Below are the code and all the weights of a small trained network. Each question names an input and a class and asks about switching units off, where a switched-off unit gives its printed mean instead of its output.

import numpy as np


def w(rows, s, z=0):
    codes = np.array(rows[::2]) - 128.0
    scale = np.full(codes.shape[1], s)
    scale[-1] = z or s
    return codes * scale


def norm(h):
    return h / np.sqrt((h * h).mean(-1, keepdims=True) + 1e-5)


def f(y):
    return np.maximum(y, 0)


def log_softmax(a):
    a = a - a.max(-1, keepdims=True)
    return a - np.log(np.exp(a).sum(-1, keepdims=True))


def net(x, mask):
    res = np.array(x, float).reshape(1, 3) / 4 @ E
    u = 0
    for l in range(2):
        y = f(norm(res) @ A[l][:, :-1].T + A[l][:, -1])
        res = res + np.where(mask[u : u + 9], y, B[l][:, -1]) @ B[l][:, :-1]
        u += 9
    return log_softmax(norm(res)[-1] @ U[:, :-1].T + U[:, -1])


A, B = {}, {}
E = w([
[169,255,186,110,149,172,134],'x0',
[145,79,78,90,63,221,120],'x1',
[153,92,180,99,62,174,112],'x2',
],0.0081)
A[0] = w([
[145,151,179,115,127,139,125,173],'L0N0',
[106,40,106,128,125,123,135,19],'L0N1',
[123,100,82,116,108,119,152,156],'L0N2',
[159,113,127,140,127,35,116,71],'L0N3',
[122,104,131,154,163,33,128,88],'L0N4',
[102,106,170,177,134,8,139,155],'L0N5',
[143,125,113,154,154,143,105,4],'L0N6',
[112,45,89,132,144,93,124,75],'L0N7',
[152,118,140,169,149,102,144,73],'L0N8',
],0.012,0.0019)
B[0] = w([
[155,175,124,134,119,128,186,185],'L0N0',
[143,106,120,184,59,64,69,207],'L0N1',
[136,77,117,184,187,117,75,182],'L0N2',
[71,156,125,100,167,136,133,191],'L0N3',
[80,138,96,5,130,117,140,227],'L0N4',
[79,153,16,70,194,114,143,255],'L0N5',
[133,94,136,78,108,162,158,131],'L0N6',
[211,169,211,129,91,145,163,225],'L0N7',
[103,166,101,97,115,119,93,162],'L0N8',
],0.011,0.0091)
A[1] = w([
[95,47,146,170,61,121,97,213],'L1N0',
[181,190,91,116,157,117,57,65],'L1N1',
[186,84,62,91,116,142,184,193],'L1N2',
[207,189,187,153,115,165,255,175],'L1N3',
[191,36,103,149,39,42,100,130],'L1N4',
[216,212,100,153,93,80,133,248],'L1N5',
[101,41,76,128,188,138,64,91],'L1N6',
[112,122,144,182,151,153,79,2],'L1N7',
[225,102,179,144,177,68,94,34],'L1N8',
],0.0081,0.0013)
B[1] = w([
[124,105,79,132,184,33,133,195],'L1N0',
[95,2,164,115,95,143,134,188],'L1N1',
[136,197,204,211,210,66,178,189],'L1N2',
[140,138,191,75,79,178,113,254],'L1N3',
[158,101,73,215,73,72,80,239],'L1N4',
[185,102,154,120,37,164,100,232],'L1N5',
[84,126,146,154,140,211,112,174],'L1N6',
[138,130,137,129,148,116,167,137],'L1N7',
[113,121,66,110,125,97,173,164],'L1N8',
],0.01,0.007)
U = w([
[180,20,48,230,51,37,25,145],'0',
[2,155,36,2,240,89,121,179],'1',
[73,61,147,225,233,248,109,3],'2',
[198,157,242,69,27,253,104,167],'3',
],0.0072,0.0032)

Each question gives the input, the list of numbers given to net, and the class t.
The units are the neurons (one row each of A and B). Each row of codes is followed by its name. A weight is (code - 128) times the scale printed after its matrix; where a second scale follows, it is the last column's (A, B and U).
mask holds one flag per neuron, layer by layer. A switched-off neuron (its flag False) gives its mean, the last column of its row in B, instead of its output. The means were averaged over made-up inputs and are rounded, as every weight is.
A unit's drop is (log p(t) with every unit on - log p(t) with that unit switched off) / (log p(t) with every unit on - log p(t) with every unit switched off).
unit that matters most: the unit with the biggest drop
top k neurons: the k neurons with the biggest drops, biggest first
drop when u is switched off: that unit's drop, to one decimal
input [1,4,1], class 0: top 4 neurons -> L0N4; L0N5; L0N3; L0N7
input [2,4,-6], class 2: top 3 neurons -> L0N7; L0N1; L0N0
input [1,5,3], class 0: unit that matters most -> L0N5
input [3,5,-3], class 3: top 3 neurons -> L0N5; L0N4; L0N1
input [3,5,-8], class 2: top 4 neurons -> L0N7; L0N0; L0N4; L0N1
input [3,8,-7], class 2: top 4 neurons -> L0N7; L0N1; L0N5; L0N4
input [2,-1,-1], class 3: top 2 neurons -> L0N5; L0N4
input [4,7,-5], class 3: top 3 neurons -> L0N5; L0N4; L0N1
input [1,8,-7], class 2: top 3 neurons -> L0N1; L1N6; L0N7
input [-2,-3,6], class 1: top 2 neurons -> L0N5; L1N4
input [5,4,-7], class 3: drop when L0N0 is switched off -> 0.0
input [3,0,-3], class 3: drop when L0N5 is switched off -> 0.6
input [6,4,-6], class 3: drop when L0N5 is switched off -> 0.2
input [0,3,-3], class 0: drop when L0N5 is switched off -> 0.3
input [0,6,8], class 0: top neuron -> L0N7
